Below is a small trained network, with its code and all its weights. Each question gives an input and a class and asks what happens when units are switched off, that is, made to give their printed mean instead of their output.

import numpy as np


def w(rows, s, z=0):
    codes = np.array(rows[::2]) - 128.0
    scale = np.full(codes.shape[1], s)
    scale[-1] = z or s
    return codes * scale


def f(y):
    return np.maximum(y, 0)


def log_softmax(a):
    a = a - a.max(-1, keepdims=True)
    return a - np.log(np.exp(a).sum(-1, keepdims=True))


def net(x, mask):
    res = np.array(x, float).reshape(1, 7) / 4 @ E
    y = f(res @ A[0][:, :-1].T + A[0][:, -1])
    res = res + np.where(mask, y, B[0][:, -1]) @ B[0][:, :-1]
    return log_softmax(res[-1] @ U[:, :-1].T + U[:, -1])


A, B = {}, {}
E = w([
[254,197,110,34,179,83,123],'x0',
[65,81,30,6,103,117,101],'x1',
[82,196,97,150,75,3,185],'x2',
[140,116,137,117,111,136,146],'x3',
[131,124,134,123,122,131,134],'x4',
[136,118,154,106,103,139,148],'x5',
[126,132,120,133,135,126,124],'x6',
],0.0077)
A[0] = w([
[143,87,152,132,155,238,46,95],'n1',
[254,193,143,26,206,80,139,172],'n2',
[135,68,169,115,207,219,80,102],'n3',
[55,75,96,51,93,129,78,113],'n4',
[66,57,158,190,91,135,109,128],'n5',
[165,168,180,231,130,137,143,139],'n6',
[143,164,193,196,167,142,155,132],'n7',
[178,143,197,183,150,117,121,109],'n8',
[185,159,190,245,157,159,173,113],'n9',
[123,65,164,130,184,220,79,99],'n10',
[193,96,140,116,164,206,68,79],'n11',
[116,75,18,55,111,131,109,101],'n12',
[16,65,159,193,91,170,132,120],'n13',
[194,196,203,180,154,139,138,118],'n14',
[110,154,175,106,65,110,134,255],'n15',
[157,66,123,119,183,217,68,91],'n16',
[43,254,118,151,78,44,214,80],'n17',
[85,100,73,38,137,118,89,130],'n18',
[114,162,110,158,51,37,146,94],'n19',
[8,39,150,213,85,180,149,137],'n20',
],0.0062,0.0016)
B[0] = w([
[72,149,128,112,176,162,193,206],'n1',
[242,180,31,255,149,201,45,255],'n2',
[92,176,123,100,176,147,191,206],'n3',
[91,95,153,92,90,107,88,203],'n4',
[206,147,101,178,136,159,67,205],'n5',
[86,100,179,68,70,57,105,208],'n6',
[100,60,179,82,93,66,109,194],'n7',
[86,81,189,84,71,76,82,185],'n8',
[83,95,221,68,57,64,96,221],'n9',
[93,187,132,113,185,128,173,204],'n10',
[124,130,99,117,174,144,196,190],'n11',
[86,68,180,89,60,63,80,209],'n12',
[222,156,54,214,116,179,78,231],'n13',
[117,89,208,78,106,83,82,203],'n14',
[151,160,102,139,133,126,143,174],'n15',
[92,148,119,74,157,126,208,200],'n16',
[99,175,139,120,199,153,212,250],'n17',
[101,70,178,61,81,75,71,203],'n18',
[76,184,92,104,193,164,217,208],'n19',
[224,169,54,208,132,160,81,253],'n20',
],0.0065,0.0071)
U = w([
[206,143,96,163,132,152,81,254],'0',
[81,72,151,91,90,98,95,69],'1',
[89,156,118,115,176,142,249,47],'2',
],0.018,0.0017)

Each question gives the input, the list of numbers given to net, and the class t.
The units are the neurons (one row each of A and B). Each row of codes is followed by its name. A weight is (code - 128) times the scale printed after its matrix; where a second scale follows, it is the last column's (A, B and U).
mask holds one flag per neuron, in row order. A switched-off neuron (its flag False) gives its mean, the last column of its row in B, instead of its output. The means were averaged over made-up inputs and are rounded, as every weight is.
A unit's drop is (log p(t) with every unit on - log p(t) with that unit switched off) / (log p(t) with every unit on - log p(t) with every unit switched off).
The circuit of an input: a set's keep is (log p(t) with only the set's units on - log p(t) with every unit switched off) / (log p(t) with every unit on - log p(t) with every unit switched off). Starting from the 12 units with the biggest drops (on a tie, the unit counted first), units are removed one at a time, each time the one whose removal leaves the highest keep (on an exact tie, the one counted first), for as long as the keep stays at least 0.8.
units of the circuit, in order: the units of the circuit, biggest drop first
top k neurons: the k neurons with the biggest drops, biggest first
drop when u is switched off: that unit's drop, to one decimal
input [-6,1,-6,7,2,6,-8], class 0: top neuron => [n20]
input [7,8,-8,-1,5,-2,0], class 1: top 3 neurons => [n12, n18, n20]
input [-5,-6,2,0,5,5,-2], class 1: top 4 neurons => [n2, n9, n6, n7]
input [7,-8,-8,2,-5,1,-4], class 1: top 3 neurons => [n9, n14, n8]
input [-7,5,-4,-2,-7,-1,7], class 0: top 2 neurons => [n20, n13]
input [-6,-4,-8,-1,-2,-1,-3], class 2: top 2 neurons => [n1, n3]
input [-2,2,1,8,-2,0,0], class 0: top 2 neurons => [n9, n6]
input [4,-6,6,-7,-2,4,5], class 1: top 2 neurons => [n14, n9]
input [-7,-2,7,-4,-8,1,5], class 0: top 2 neurons => [n20, n13]
input [-8,4,7,5,-1,-3,2], class 0: top 2 neurons => [n20, n13]
input [-2,6,8,2,2,7,1], class 2: top 2 neurons => [n17, n19]
input [2,-4,-2,4,4,2,-6], class 1: drop when n20 is switched off => 0.1
input [-6,0,-7,7,-6,-6,-1], class 2: drop when n5 is switched off => -0.1
input [-8,-1,6,5,-1,-1,3], class 0: units of the circuit, in order => [n20]
input [7,1,-8,-2,-2,0,1], class 2: drop when n10 is switched off => 0.1
